[[139 125 129 130 150 129 129 129]
 [158 130 130 136 132 136 126 129]
 [109 130 134 121 122 145 132 126]
 [141 149 138 128 133 118 126 132]
 [120 136 134 127 132 113 135 125]
 [112 112 125 128 127 120 132 123]
 [133 135 135 127 111 135 129 129]
 [106 130 126 128 126 119 125 125]
 [147 131 124 121 123 134 132 130]
 [106 138 140 128 141 117 128 128]
 [104 142 119 130 109 136 124 124]
 [113 141 128 126 120 125 119 127]
 [106 139 132 122 118 114 124 128]
 [122 111 111 119 130 134 129 126]
 [135 137 127 125 135 116 124 127]]
The minimum: 104
The second-last entry, reading row by row: 124
The entry just right of the largest entry is 130
The 1st entry in reading order is 139
The bottom-right entry -> 127
The third entry on the main diagonal -> 134
Find the third entry on the diagonal from the top-right corner.
Answer: 145
Find the fifth entry, reading row by row.
Answer: 150
Find the last entry of the largest entry's row.
Answer: 129
The entry just left of 137 is 135
The 5th-last entry, reading row by row: 125
Find the entry directly below the largest entry.
Answer: 109
The last entry of the smallest entry's row: 124
The entry in the top-right corner is 129
Find the entry directly below the smallest entry.
Answer: 113
The third largest entry: 149
Find the 2nd entry on the diagonal from the top-right corner.
Answer: 126
The smallest entry in the last column -> 123
Find the largest entry in the last row.
Answer: 137
Find the largest entry in the last column.
Answer: 132

[[123 131 126 128 129 128 127 128 130 128 126 124 133]
 [132 125 129 128 127 128 128 128 126 128 129 130 123]
 [129 141 127 132 113 128 118 128 137 130 133 128 107]
 [128 122 127 126 130 128 129 128 124 128 126 127 127]
 [124 132 126 129 127 128 126 128 131 128 127 125 130]
 [138 128 132 129 125 128 129 128 128 128 134 136 120]
 [123 127 125 128 126 128 125 128 128 129 125 123 125]
 [134 140 132 132 124 128 127 128 135 127 136 135 126]
 [132 123 129 127 127 128 129 128 125 128 129 131 123]
 [151 122 141 128 138 128 140 128 122 124 140 149 136]
 [127 107 124 123 128 128 128 128 116 130 121 124 116]
 [117 119 124 124 141 128 134 128 122 127 118 120 149]]
The bottom-left entry? 117
The third entry, reading row by row is 126
The top-right entry? 133
The last entry, reading row by row? 149
The entry just left of 121: 130
The 1st entry in reading order? 123
The last entry in the row that holds the largest entry is 136
The largest entry in the first column: 151
The fourth entry, reading row by row: 128
The second entry on the main diagonal? 125
The entry directly below the largest entry is 127
The second-last entry, reading row by row: 120
The 4th-last entry, reading row by row is 127
The 3rd entry on the main diagonal -> 127
The 5th-last entry, reading row by row? 122
The smallest entry in the last column? 107

Read these off the row that follows.
1) The entry just right of the largest entry?
2) The entry just right of 116?
[105 111 137 116  99 105]
1) 116
2) 99

Read these off the matrix that follows.
1) Which number is the entry at the centre?
2) Which number is the entry just right of the largest entry?
3) Which number is the smallest entry?
4) Which number is the second entry in reading order?
5) Which number is the fourth entry in reading order?
6) Which number is the first entry in reading order?
((140, 125, 129, 114, 144, 137, 121), (140, 136, 124, 105, 118, 131, 118), (108, 124, 143, 144, 131, 121, 142), (128, 123, 120, 100, 121, 130, 126), (130, 115, 100, 115, 121, 108, 122), (132, 141, 121, 138, 111, 112, 131), (114, 128, 123, 137, 112, 113, 135), (142, 146, 131, 151, 133, 119, 124), (141, 120, 113, 117, 141, 130, 112), (109, 119, 124, 144, 121, 117, 135), (126, 127, 130, 99, 116, 139, 129))
1) 138
2) 133
3) 99
4) 125
5) 114
6) 140

B =
[[118 124 117 134 116 131 135 112 112 115 109 132 123]
 [139 148 144 120 128 110 104 131 127 140 143 121 132]
 [111 115 129 124 115 119 128 114 139 116 130 132 127]
 [146 150 140 119 136 117 113 141 126 137 144 123 128]
 [136 128 136 113 119 122 123 118 132 120 140 116 115]]
Indices start at 0.
The bottom-right entry is 115
The top entry of the column that holds the largest entry is 124
The entry just right of the largest entry -> 140
The bottom entry of the column that holds the smallest entry: 123
The entry at row 2, column 1 -> 115
The top-right entry: 123
The entry in row 0 and column 2: 117
The entry directly below 111 is 146
The entry just right of the smallest entry is 131
Find the entry in row 1 and column 0.
139
Find the entry at row 0, column 0.
118
Find the bottom-left entry.
136
Find the entry at row 1, column 2.
144
The largest entry is 150
Find the entry in row 2 and column 0.
111
The entry just left of 126 -> 141
Find the entry directly above the smallest entry.
135
Find the entry in row 2 and column 2.
129
The entry at row 1, column 1 is 148

X = ((129, 129, 138, 113, 138, 131, 145), (119, 132, 122, 127, 129, 127, 140), (118, 125, 131, 137, 131, 99, 111), (139, 131, 122, 126, 122, 152, 136), (118, 131, 121, 129, 129, 124, 138), (125, 124, 140, 126, 134, 125, 127), (130, 132, 115, 135, 115, 143, 130), (132, 124, 142, 119, 136, 121, 124), (133, 130, 121, 135, 113, 139, 120), (122, 122, 136, 133, 135, 103, 110), (130, 122, 134, 135, 127, 109, 102), (125, 125, 142, 117, 140, 121, 135))
Read off the entry just left of the largest entry.
A: 122
Read off the smallest entry.
A: 99
Read off the maximum.
A: 152
Read off the entry just left of 137.
A: 131
The entry just left of the smallest entry is 131

[104 105 120 150 123 102 122 102 104 153 106 109 115 125 128 120]
Give the second entry from the left.
105
The entry just right of 115 is 125
The entry just right of 105: 120
The last entry -> 120
The 4th-last entry: 115

data =
[[122 139 134 121]
 [122 140 134 121]
 [129 138 127 127]
 [105 121 113 117]
 [114 118 126 128]
 [136 135 135 123]
 [135 138 124 141]
 [136 136 119 137]
 [122 140 134 121]
 [135 139 125 141]
 [122 140 134 121]
 [109 123 115 120]]
Rows and columns are numbered from 0.
The entry in the top-right corner -> 121
Find the entry directly above the smallest entry.
129
The entry at row 0, column 1 is 139
Find the entry in row 0 and column 0.
122
The entry in the bottom-left corner -> 109
The entry at row 1, column 0 is 122
The entry just right of the smallest entry is 121
Find the entry just right of 125.
141
Find the entry at row 0, column 2.
134
Find the entry just right of 109.
123
Find the entry directly below the smallest entry.
114
The entry at row 1, column 2 is 134
Find the entry in the bottom-right corner.
120
